Below are the code and all the weights of a small trained network. Each question names an input and a target symbol and asks about switching units off, where a switched-off unit gives its printed mean instead of its output.

import numpy as np


def w(rows, s, z=0):
    codes = np.array(rows[::2]) - 128.0
    scale = np.full(codes.shape[1], s)
    scale[-1] = z or s
    return codes * scale


def f(y):
    return np.maximum(y, 0)


def softmax(a):
    e = np.exp(a - a.max(-1, keepdims=True))
    return e / e.sum(-1, keepdims=True)


def log_softmax(a):
    a = a - a.max(-1, keepdims=True)
    return a - np.log(np.exp(a).sum(-1, keepdims=True))


def net(x, mask):
    ids = ['βγζστφψ'.index(c) for c in x.split()]
    T = len(ids)
    res = E[ids] + P[:T]
    u = 0
    for l in range(3):
        q, k, v = (res @ M[l].T for M in (Q, K, V))
        z = softmax(np.where(np.tri(T) > 0, q @ k.T / 4**0.5, -1e9)) @ v
        res = res + np.where(mask[u], z, O[l][:, -1]) @ O[l][:, :-1]
        u += 1
        y = f(res @ A[l][:, :-1].T + A[l][:, -1])
        res = res + np.where(mask[u : u + 4], y, B[l][:, -1]) @ B[l][:, :-1]
        u += 4
    return log_softmax(res[-1] @ U[:, :-1].T + U[:, -1])


Q, K, V, O, A, B = {}, {}, {}, {}, {}, {}
E = w([
[139,102,196,77,15,162,13],'β',
[162,220,133,132,169,113,160],'γ',
[247,68,166,74,103,196,126],'ζ',
[218,140,121,173,40,142,70],'σ',
[65,213,175,116,117,175,121],'τ',
[160,98,202,35,120,60,189],'φ',
[129,237,122,170,70,189,14],'ψ',
],0.012)
P = w([
[181,195,155,87,103,133,138],'0',
[163,91,120,162,142,89,130],'1',
[93,152,198,171,143,165,130],'2',
[72,66,129,107,84,182,187],'3',
[145,145,162,195,160,135,117],'4',
[145,165,47,72,19,113,251],'5',
[125,140,171,182,200,110,132],'6',
[191,102,158,53,46,57,57],'7',
[126,118,176,181,198,112,120],'8',
[82,84,81,110,160,162,151],'9',
[144,144,153,235,173,125,121],'10',
[67,173,111,23,74,104,195],'11',
],0.012)
Q[0] = w([
[162,119,42,135,82,104,32],'0.h1',
[155,121,74,184,157,223,154],'0.h1',
[139,105,104,144,184,169,167],'0.h1',
[32,2,74,253,84,68,138],'0.h1',
],0.0037)
K[0] = w([
[182,146,118,66,71,110,135],'0.h1',
[77,173,119,167,162,113,118],'0.h1',
[56,85,220,121,141,198,193],'0.h1',
[2,194,185,148,173,135,109],'0.h1',
],0.005)
V[0] = w([
[254,119,30,71,16,36,144],'0.h1',
[88,15,69,239,107,58,152],'0.h1',
[19,81,125,196,152,157,118],'0.h1',
[154,75,192,137,184,108,98],'0.h1',
],0.0044)
O[0] = w([
[230,136,117,149,70,47,147,194],'0.h1',
[52,57,6,85,101,74,2,1],'0.h1',
[104,176,39,122,148,173,113,25],'0.h1',
[46,117,103,130,115,151,185,125],'0.h1',
],0.0056,0.0048)
A[0] = w([
[74,227,59,67,42,114,198,178],'0.n1',
[168,48,177,233,127,75,138,210],'0.n2',
[118,172,91,3,42,151,93,187],'0.n3',
[103,85,159,126,203,154,153,249],'0.n4',
],0.0053,0.0023)
B[0] = w([
[146,121,37,209,2,183,228,216],'0.n1',
[108,162,188,40,246,138,6,253],'0.n2',
[120,93,84,172,84,108,241,221],'0.n3',
[61,119,189,222,127,167,142,191],'0.n4',
],0.0072,0.0044)
Q[1] = w([
[143,183,254,210,199,111,100],'1.h1',
[128,83,124,177,208,154,98],'1.h1',
[202,168,188,113,165,145,84],'1.h1',
[73,170,141,125,151,143,130],'1.h1',
],0.0088)
K[1] = w([
[165,246,195,71,36,137,120],'1.h1',
[134,109,253,140,103,170,112],'1.h1',
[231,219,156,86,106,140,229],'1.h1',
[163,212,182,125,176,127,145],'1.h1',
],0.006)
V[1] = w([
[115,124,195,154,157,246,146],'1.h1',
[75,122,121,83,133,254,182],'1.h1',
[160,126,124,187,158,107,135],'1.h1',
[174,159,79,97,135,96,130],'1.h1',
],0.0067)
O[1] = w([
[170,196,172,53,124,241,105,254],'1.h1',
[217,171,2,70,167,209,95,137],'1.h1',
[118,112,89,99,100,149,194,140],'1.h1',
[212,43,148,208,92,120,179,145],'1.h1',
],0.0059,0.0054)
A[1] = w([
[95,134,91,130,67,147,11,254],'1.n1',
[127,160,172,192,191,151,209,246],'1.n2',
[57,148,189,132,4,7,145,152],'1.n3',
[7,87,190,193,152,82,93,161],'1.n4',
],0.0042,0.0032)
B[1] = w([
[2,85,187,236,91,171,176,165],'1.n1',
[63,203,154,163,52,70,84,254],'1.n2',
[98,111,125,133,31,77,90,182],'1.n3',
[75,29,173,210,103,48,122,162],'1.n4',
],0.0064,0.0069)
Q[2] = w([
[99,144,187,170,181,150,108],'2.h1',
[118,103,76,134,158,124,134],'2.h1',
[141,150,162,158,209,90,7],'2.h1',
[106,99,188,129,142,144,109],'2.h1',
],0.013)
K[2] = w([
[207,154,201,101,79,94,88],'2.h1',
[2,91,209,152,195,178,119],'2.h1',
[158,215,219,111,60,167,164],'2.h1',
[189,155,144,164,110,68,89],'2.h1',
],0.0082)
V[2] = w([
[195,193,114,165,117,55,191],'2.h1',
[239,113,172,2,208,94,170],'2.h1',
[205,120,106,214,184,171,61],'2.h1',
[133,25,137,120,81,183,110],'2.h1',
],0.0074)
O[2] = w([
[138,91,108,144,179,96,171,250],'2.h1',
[148,130,48,109,118,47,107,184],'2.h1',
[249,111,170,201,114,129,158,56],'2.h1',
[158,161,175,161,80,73,51,108],'2.h1',
],0.012,0.011)
A[2] = w([
[185,162,138,170,171,182,110,248],'2.n1',
[119,132,165,151,116,73,144,115],'2.n2',
[170,88,154,222,63,2,162,198],'2.n3',
[171,133,137,140,158,126,126,163],'2.n4',
],0.0071,0.0019)
B[2] = w([
[138,118,196,101,88,153,152,160],'2.n1',
[108,147,78,191,96,160,94,195],'2.n2',
[211,64,96,154,221,239,2,254],'2.n3',
[58,172,149,94,176,79,187,150],'2.n4',
],0.0067,0.0091)
U = w([
[104,206,213,109,119,85,62,239],'β',
[105,70,44,166,178,170,214,191],'γ',
[166,170,74,127,158,144,89,122],'ζ',
[143,97,131,217,140,149,127,96],'σ',
[74,177,96,53,213,254,79,1],'τ',
[52,138,54,71,143,121,94,108],'φ',
[139,146,227,169,147,129,166,121],'ψ',
],0.0051,0.0027)

Each question gives the input, a string of symbols that net reads in full, and the target symbol t.
The units are the heads (4 rows each of Q, K, V and O) and the neurons (one row each of A and B). Each row of codes is followed by its name. A weight is (code - 128) times the scale printed after its matrix; where a second scale follows, it is the last column's (O, A, B and U).
mask holds one flag per unit, layer by layer, with each layer's heads first. A switched-off unit (its flag False) gives its mean, the last column of its rows in O or B, instead of its output. The means were averaged over made-up inputs and are rounded, as every weight is.
A unit's drop is (log p(t) with every unit on - log p(t) with that unit switched off) / (log p(t) with every unit on - log p(t) with every unit switched off).
The circuit of an input: a set's keep is (log p(t) with only the set's units on - log p(t) with every unit switched off) / (log p(t) with every unit on - log p(t) with every unit switched off). Starting from the 12 units with the biggest drops (on a tie, the unit counted first), units are removed one at a time, each time the one whose removal leaves the highest keep (on an exact tie, the one counted first), for as long as the keep stays at least 0.8.
circuit, biggest first: the units of the circuit, biggest drop first
unit that matters most: the unit with the biggest drop
top k neurons: the k neurons with the biggest drops, biggest first
k most important neurons of layer l: the k neurons of layer l with the biggest drops, biggest first
input φ β φ φ ψ τ τ φ β, target φ: circuit, biggest first	2.h1, 0.h1
input γ β φ σ, target β: circuit, biggest first	2.h1
input φ β β τ φ β γ φ γ ψ, target φ: circuit, biggest first	2.h1, 1.n1, 0.h1
input φ γ γ γ γ ψ β τ β σ σ, target φ: circuit, biggest first	2.h1, 0.h1, 0.n2
input ζ γ τ γ γ, target ζ: circuit, biggest first	2.h1, 2.n3, 0.h1, 1.n1
input γ β ψ τ γ φ, target τ: circuit, biggest first	2.h1, 0.h1, 1.h1, 0.n1
input σ γ γ β γ ψ σ φ, target ψ: circuit, biggest first	2.h1, 0.n1
input τ β φ ψ, target β: top 2 neurons	2.n3, 1.n1
input σ β γ τ γ γ τ, target σ: top 3 neurons	2.n3, 1.n4, 0.n4
input τ σ ψ γ τ β, target γ: circuit, biggest first	0.n1, 0.n3
input β ζ ζ φ σ, target β: circuit, biggest first	2.h1, 0.n2
input γ ζ γ τ, target ζ: 3 most important neurons of layer 0	0.n2, 0.n1, 0.n3
input ζ τ γ γ ζ, target ζ: top 2 neurons	2.n3, 1.n1
input β γ γ γ γ φ γ β γ β, target β: top 3 neurons	0.n1, 1.n3, 2.n3
input φ φ ζ γ ζ φ β γ σ β, target γ: unit that matters most	1.h1
input ψ γ σ β ζ σ φ τ β ψ β, target ψ: top 3 neurons	2.n3, 0.n2, 2.n1
input τ σ τ σ β β τ, target τ: circuit, biggest first	1.h1, 0.h1
input ζ σ ψ ζ τ β γ τ β σ β, target ζ: top 2 neurons	2.n3, 0.n4
input γ ψ γ φ ψ γ σ σ γ γ σ, target γ: 2 most important neurons of layer 1	1.n2, 1.n1
input ζ τ φ β τ ψ τ ψ β φ, target ψ: most important neuron of layer 2	2.n3
input ψ γ ψ γ β ψ τ τ, target ψ: top 2 neurons	0.n1, 2.n3
input β ζ ψ γ, target ζ: 2 most important neurons of layer 1	1.n2, 1.n1
input τ σ φ β σ φ γ ζ τ β, target ζ: 2 most important neurons of layer 1	1.n2, 1.n1
input ζ τ ψ, target ζ: top 3 neurons	2.n3, 0.n2, 0.n4
input σ τ ψ, target σ: top 2 neurons	2.n3, 1.n4
